Below are the code and all the weights of a small trained network. Each question names an input and a class and asks about switching units off, where a switched-off unit gives its printed mean instead of its output.

import numpy as np


def w(rows, s, z=0):
    codes = np.array(rows[::2]) - 128.0
    scale = np.full(codes.shape[1], s)
    scale[-1] = z or s
    return codes * scale


def norm(h):
    return h / np.sqrt((h * h).mean(-1, keepdims=True) + 1e-5)


def f(y):
    return np.maximum(y, 0)


def log_softmax(a):
    a = a - a.max(-1, keepdims=True)
    return a - np.log(np.exp(a).sum(-1, keepdims=True))


def net(x, mask):
    res = np.array(x, float).reshape(1, 5) / 4 @ E
    u = 0
    for l in range(2):
        y = f(norm(res) @ A[l][:, :-1].T + A[l][:, -1])
        res = res + np.where(mask[u : u + 13], y, B[l][:, -1]) @ B[l][:, :-1]
        u += 13
    return log_softmax(norm(res)[-1] @ U[:, :-1].T + U[:, -1])


A, B = {}, {}
E = w([
[115,132,134,132,131,129,135,129,116],'x0',
[152,133,124,42,225,27,121,60,89],'x1',
[152,67,196,187,179,126,181,96,195],'x2',
[250,68,88,172,130,140,146,161,2],'x3',
[164,121,228,124,105,24,84,241,120],'x4',
],0.0085)
A[0] = w([
[173,164,167,79,234,119,152,125,87,30],'0.n1',
[93,121,31,92,241,82,169,51,105,136],'0.n2',
[201,64,76,141,164,175,138,84,62,101],'0.n3',
[87,87,82,232,84,254,98,177,142,132],'0.n4',
[117,81,117,79,158,59,116,69,60,27],'0.n5',
[95,131,76,26,69,124,118,164,102,3],'0.n6',
[106,197,28,50,140,194,139,158,100,144],'0.n7',
[163,168,169,158,76,154,172,152,131,94],'0.n8',
[107,123,216,105,113,165,85,116,104,110],'0.n9',
[159,188,59,70,69,117,105,150,49,53],'0.n10',
[117,151,100,64,90,150,133,151,114,47],'0.n11',
[150,8,220,181,188,122,153,85,160,20],'0.n12',
[139,50,145,176,180,161,207,38,166,127],'0.n13',
],0.0083,0.0066)
B[0] = w([
[180,156,123,107,125,55,239,200,116,161],'0.n1',
[224,224,115,111,43,129,197,84,222,246],'0.n2',
[69,32,124,24,112,200,155,126,63,214],'0.n3',
[227,238,85,63,46,24,249,135,201,254],'0.n4',
[180,205,82,69,79,101,197,254,196,170],'0.n5',
[73,112,58,211,228,101,47,228,212,151],'0.n6',
[63,57,27,225,139,80,120,47,166,221],'0.n7',
[72,200,128,139,110,129,191,166,47,159],'0.n8',
[160,122,133,138,89,145,165,65,155,141],'0.n9',
[106,133,77,233,243,159,60,188,155,191],'0.n10',
[75,190,134,174,181,151,151,191,126,142],'0.n11',
[92,102,38,217,235,113,59,237,185,171],'0.n12',
[38,147,25,224,163,128,54,115,120,223],'0.n13',
],0.0064,0.0089)
A[1] = w([
[93,149,166,117,152,94,132,190,88,81],'1.n1',
[146,144,111,102,164,96,111,104,123,45],'1.n2',
[169,113,248,123,127,62,53,182,96,66],'1.n3',
[118,116,121,165,111,131,110,142,163,28],'1.n4',
[119,97,160,176,203,153,157,132,156,4],'1.n5',
[74,137,172,112,120,116,105,109,160,6],'1.n6',
[64,162,124,72,127,123,109,80,194,123],'1.n7',
[126,176,99,108,129,140,66,134,103,33],'1.n8',
[90,149,94,115,91,122,63,125,98,97],'1.n9',
[99,110,75,129,128,112,169,102,106,196],'1.n10',
[161,152,116,50,233,68,133,96,131,140],'1.n11',
[115,160,144,118,108,71,105,218,122,48],'1.n12',
[188,83,91,142,107,140,131,140,52,148],'1.n13',
],0.014,0.0032)
B[1] = w([
[108,117,130,126,155,157,148,72,131,174],'1.n1',
[111,177,87,161,80,123,143,159,137,157],'1.n2',
[160,129,51,113,114,202,106,10,126,193],'1.n3',
[138,152,123,116,144,80,121,135,83,163],'1.n4',
[82,139,98,166,132,100,71,149,79,150],'1.n5',
[124,103,129,78,155,119,117,170,73,148],'1.n6',
[175,39,183,86,141,157,118,179,34,240],'1.n7',
[74,87,108,186,132,103,129,144,155,147],'1.n8',
[122,125,167,189,178,95,115,142,160,158],'1.n9',
[153,147,203,142,157,118,71,87,115,254],'1.n10',
[96,167,151,173,49,129,164,198,155,216],'1.n11',
[138,141,114,142,142,133,145,68,135,228],'1.n12',
[68,91,232,59,148,107,92,177,150,213],'1.n13',
],0.011,0.0091)
U = w([
[138,189,119,131,51,109,222,181,165,248],'0',
[69,117,75,223,182,99,91,170,137,75],'1',
[146,124,97,120,123,167,143,4,121,53],'2',
[101,55,197,38,149,149,138,187,79,122],'3',
],0.019,0.0014)

Each question gives the input, the list of numbers given to net, and the class t.
The units are the neurons (one row each of A and B). Each row of codes is followed by its name. A weight is (code - 128) times the scale printed after its matrix; where a second scale follows, it is the last column's (A, B and U).
mask holds one flag per neuron, layer by layer. A switched-off neuron (its flag False) gives its mean, the last column of its row in B, instead of its output. The means were averaged over made-up inputs and are rounded, as every weight is.
A unit's drop is (log p(t) with every unit on - log p(t) with that unit switched off) / (log p(t) with every unit on - log p(t) with every unit switched off).
The circuit of an input: a set's keep is (log p(t) with only the set's units on - log p(t) with every unit switched off) / (log p(t) with every unit on - log p(t) with every unit switched off). Starting from the 12 units with the biggest drops (on a tie, the unit counted first), units are removed one at a time, each time the one whose removal leaves the highest keep (on an exact tie, the one counted first), for as long as the keep stays at least 0.8.
circuit, biggest first: the units of the circuit, biggest drop first
most important unit: the unit with the biggest drop
k most important neurons: the k neurons with the biggest drops, biggest first
k most important neurons of layer l: the k neurons of layer l with the biggest drops, biggest first
drop of u: that unit's drop, to one decimal
input [4,-2,4,6,1], class 3: most important unit => 1.n13
input [0,6,-3,4,7], class 2: 2 most important neurons => 1.n3, 0.n4
input [0,6,-4,-8,1], class 3: 2 most important neurons of layer 1 => 1.n7, 1.n6
input [2,-6,1,-4,8], class 2: 2 most important neurons => 1.n3, 0.n2
input [-7,-7,5,8,7], class 3: 4 most important neurons => 1.n13, 0.n2, 1.n11, 0.n5
input [-1,-1,7,3,-7], class 1: 4 most important neurons of layer 1 => 1.n3, 1.n12, 1.n5, 1.n1
input [5,8,-3,7,2], class 0: 2 most important neurons of layer 1 => 1.n11, 1.n7
input [-3,4,2,7,0], class 3: 3 most important neurons => 0.n3, 1.n13, 0.n4
input [4,-1,-4,5,5], class 2: 3 most important neurons => 1.n3, 0.n13, 0.n7
input [-5,-2,-2,4,-3], class 3: 3 most important neurons => 1.n13, 0.n3, 0.n2
input [3,3,6,5,-6], class 1: 3 most important neurons => 0.n13, 0.n12, 0.n4
input [0,5,1,5,0], class 0: 2 most important neurons => 0.n2, 1.n11
input [-6,-4,-6,-2,-5], class 1: 2 most important neurons of layer 0 => 0.n7, 0.n2
input [-6,7,-3,-1,5], class 0: circuit, biggest first => 1.n11
input [4,-3,-8,6,8], class 1: 2 most important neurons => 0.n10, 1.n8
input [-6,3,1,-1,5], class 2: 3 most important neurons => 1.n3, 0.n4, 0.n2
input [1,3,8,6,-1], class 1: 2 most important neurons of layer 0 => 0.n12, 0.n13
input [-2,4,-4,3,7], class 2: drop of 1.n3 => 1.6
input [-5,4,4,-7,-2], class 3: drop of 0.n4 => 0.2
input [1,5,3,3,-4], class 0: drop of 0.n2 => 0.4
